x =
174,70,157,44,40,183,167,93,79,199,199,121,182,102
51,236,172,166,143,121,225,51,44,233,160,125,116,108
73,160,178,178,166,155,117,165,171,171,222,190,85,73
151,129,130,212,120,44,173,64,158,56,213,86,148,54
x[0,0] -> 174
x[3,5] -> 44
x[2,4] -> 166
x[1,12] -> 116
x[:, 5] -> [183, 121, 155, 44]
x[0] -> [174, 70, 157, 44, 40, 183, 167, 93, 79, 199, 199, 121, 182, 102]
x[0,12] -> 182
x[1,6] -> 225
x[1,4] -> 143
x[3,6] -> 173
x[2] -> [73, 160, 178, 178, 166, 155, 117, 165, 171, 171, 222, 190, 85, 73]
x[1,10] -> 160
x[1,8] -> 44
x[2,2] -> 178
x[0,6] -> 167
x[0,4] -> 40
x[:, 0] -> [174, 51, 73, 151]
x[2,10] -> 222

B =
[[ 276 -109   36 -109 -289]
 [ 112  113 -325 -391   52]
 [ 189  200 -496 -424  291]
 [-379 -120 -808  -88  465]
 [ 596 -164  -37 -302 -179]
 [ 698 -146  346 -758 -118]
 [ 113  599 -177 -527 -377]]
Rows and columns are counted from 0.
row 0 col 0 => 276
row 3 col 4 => 465
row 1 col 1 => 113
row 3 col 3 => -88
row 3 col 0 => -379
row 0 col 3 => -109
row 0 col 1 => -109
row 4 col 1 => -164
row 2 col 1 => 200
row 5 col 4 => -118
row 2 col 4 => 291
row 1 col 2 => -325
row 4 col 0 => 596
row 1 col 0 => 112
row 5 col 3 => -758
row 2 col 3 => -424
row 6 col 4 => -377

a =
[[-26   6  -4 -15  -5 -19  -7 -15   7 -21 -22 -19 -28 -24]
 [  0   4  22  -7 -15  19 -15  22 -33  29  13  -7   7  19]
 [ 16 -30  13   6   7  16  -7  -9  41 -15 -21   2   8  -4]
 [-26   6  -2 -13  -6 -21  -7 -10   5 -17 -19 -20 -30 -27]
 [ 15   6 -17  23  -2 -24  38   6 -18  14  11  18  12   5]
 [ 11  -6   9 -24  28   1 -30  18  -5  12  14 -32   4   0]
 [ 16 -30  13   9   6  13 -10 -10  41 -15 -20   4   9  -3]
 [ -7  -2 -25 -20  18 -15  -6 -11 -14  25   9 -26 -25 -21]]
a[-8,0]: -26
a[1]: [0, 4, 22, -7, -15, 19, -15, 22, -33, 29, 13, -7, 7, 19]
a[2,6]: -7
a[6,9]: -15
a[7,12]: -25
a[7,10]: 9
a[-3,5]: 1
a[-3]: [11, -6, 9, -24, 28, 1, -30, 18, -5, 12, 14, -32, 4, 0]
a[0,-11]: -15
a[:, -3]: [-19, -7, 2, -20, 18, -32, 4, -26]
a[3,13]: -27
a[-2,-7]: -10
a[6,13]: -3
a[:, 10]: [-22, 13, -21, -19, 11, 14, -20, 9]
a[:, 8]: [7, -33, 41, 5, -18, -5, 41, -14]
a[-6,-10]: 7
a[-6,-5]: -15
a[1,-2]: 7
a[-7,13]: 19
a[:, -11]: [-15, -7, 6, -13, 23, -24, 9, -20]
a[:, 5]: [-19, 19, 16, -21, -24, 1, 13, -15]
a[-5,10]: -19
a[-1,-9]: -15
a[:, -8]: [-7, -15, -7, -7, 38, -30, -10, -6]
a[4,-5]: 14
a[-2,12]: 9
a[2,8]: 41
a[1,3]: -7
a[6,-6]: 41
a[-2,10]: -20
a[1,-12]: 22

W =
-30,19,6,31,-9,5,-1
-27,1,-1,22,-17,-1,5
-46,-26,-11,28,-45,-9,19
9,-23,-8,-15,-6,-6,6
46,0,2,-37,31,2,-10
-35,-22,-9,21,-35,-8,15
-28,-22,-9,15,-31,-8,14
8,18,7,0,16,6,-9
12,19,7,-4,18,6,-10
-29,11,3,27,-13,2,2
40,5,4,-30,30,3,-11
-47,-15,-8,32,-39,-6,15
W[0][0] -> -30
W[9] -> [-29, 11, 3, 27, -13, 2, 2]
W[1][5] -> -1
W[6] -> [-28, -22, -9, 15, -31, -8, 14]
W[11][3] -> 32
W[9][3] -> 27
W[3][2] -> -8
W[5][0] -> -35
W[5] -> [-35, -22, -9, 21, -35, -8, 15]
W[:, 3] -> [31, 22, 28, -15, -37, 21, 15, 0, -4, 27, -30, 32]
W[7][1] -> 18
W[10][2] -> 4
W[7][2] -> 7
W[10][4] -> 30
W[:, 0] -> [-30, -27, -46, 9, 46, -35, -28, 8, 12, -29, 40, -47]
W[8][2] -> 7
W[10][5] -> 3
W[:, 1] -> [19, 1, -26, -23, 0, -22, -22, 18, 19, 11, 5, -15]
W[4][0] -> 46
W[2][1] -> -26
W[11][0] -> -47
W[7][0] -> 8
W[5][4] -> -35
W[10][6] -> -11
W[8] -> [12, 19, 7, -4, 18, 6, -10]
W[5][5] -> -8
W[3] -> [9, -23, -8, -15, -6, -6, 6]
W[8][1] -> 19

X =
 0.0   0.7   0.7   1.1   1.1   0.2   0.7  -0.5  -1.0  -1.6  -0.6  -0.2
 0.0  -0.7  -0.9  -0.3  -0.1  -0.1   0.0   0.1  -0.6  -1.1  -0.6  -0.9
-0.5  -0.7  -0.9   0.8   0.3   0.8   1.0   0.8   1.2   1.8   1.9   0.2
X[0, 0]	0.0
X[:, 2]	[0.7, -0.9, -0.9]
X[1, 7]	0.1
X[2, 4]	0.3
X[2, 9]	1.8
X[0, 4]	1.1
X[0, 2]	0.7
X[0, 10]	-0.6
X[1, 5]	-0.1
X[:, 4]	[1.1, -0.1, 0.3]
X[2, 10]	1.9
X[2, 7]	0.8
X[0, 7]	-0.5
X[0, 1]	0.7
X[2, 2]	-0.9
X[0, 9]	-1.6
X[0, 5]	0.2
X[1]	[0.0, -0.7, -0.9, -0.3, -0.1, -0.1, 0.0, 0.1, -0.6, -1.1, -0.6, -0.9]
X[2, 0]	-0.5
X[1, 0]	0.0
X[2, 8]	1.2
X[1, 2]	-0.9
X[0]	[0.0, 0.7, 0.7, 1.1, 1.1, 0.2, 0.7, -0.5, -1.0, -1.6, -0.6, -0.2]

data = [  43.0 -109.2  139.7   82.1   -6.3  -30.1  -76.3   11.3]
data[0] -> 43.0
data[5] -> -30.1
data[-2] -> -76.3
data[3] -> 82.1
data[-4] -> -6.3

grid =
[[  5   3   0  -2  -5   2  -3   2]
 [  9  11 -20  29 -22 -52 -30  38]
 [ 21  15 -13  11 -29 -26 -29  30]
 [-16 -12  12 -12  23  27  25 -27]
 [  7   9 -19  28 -19 -49 -27  35]]
Indices start at 0.
(0, 0) => 5
(0, 3) => -2
(3, 3) => -12
(1, 5) => -52
(0, 2) => 0
(3, 0) => -16
(3, 4) => 23
(3, 7) => -27
(0, 4) => -5
(0, 5) => 2
(2, 2) => -13
(4, 7) => 35
(0, 1) => 3
(3, 6) => 25
(1, 3) => 29
(3, 5) => 27
(2, 4) => -29

m =
18	78	70	35	41	28	71	67	69	53
53	63	81	71	23	38	43	78	70	59
60	34	77	79	94	44	36	80	87	30
72	30	48	82	67	56	54	88	56	39
35	39	63	50	66	76	70	45	46	87
71	90	67	39	20	39	51	39	59	30
51	52	82	68	16	53	53	61	23	37
35	28	65	55	55	26	66	62	37	54
58	68	87	58	32	64	64	58	69	66
60	79	47	59	84	27	43	29	77	53
74	29	36	68	52	78	63	73	22	59
53	57	46	48	29	67	52	74	92	69
m[0, 0]	18
m[1, 8]	70
m[10, 4]	52
m[5, 2]	67
m[7, 7]	62
m[9, 1]	79
m[9, 0]	60
m[3, 7]	88
m[7, 8]	37
m[5, 6]	51
m[4, 4]	66
m[5, 0]	71
m[1, 0]	53
m[2, 6]	36
m[7, 0]	35
m[1, 6]	43
m[:, 8]	[69, 70, 87, 56, 46, 59, 23, 37, 69, 77, 22, 92]
m[6, 4]	16
m[4, 1]	39
m[2, 0]	60
m[7]	[35, 28, 65, 55, 55, 26, 66, 62, 37, 54]
m[9, 4]	84
m[6, 5]	53
m[3]	[72, 30, 48, 82, 67, 56, 54, 88, 56, 39]
m[0, 5]	28
m[10, 5]	78
m[0]	[18, 78, 70, 35, 41, 28, 71, 67, 69, 53]
m[8]	[58, 68, 87, 58, 32, 64, 64, 58, 69, 66]
m[11]	[53, 57, 46, 48, 29, 67, 52, 74, 92, 69]
m[:, 6]	[71, 43, 36, 54, 70, 51, 53, 66, 64, 43, 63, 52]
m[8, 5]	64
m[:, 2]	[70, 81, 77, 48, 63, 67, 82, 65, 87, 47, 36, 46]
m[6, 0]	51
m[1, 5]	38
m[0, 2]	70
m[4]	[35, 39, 63, 50, 66, 76, 70, 45, 46, 87]
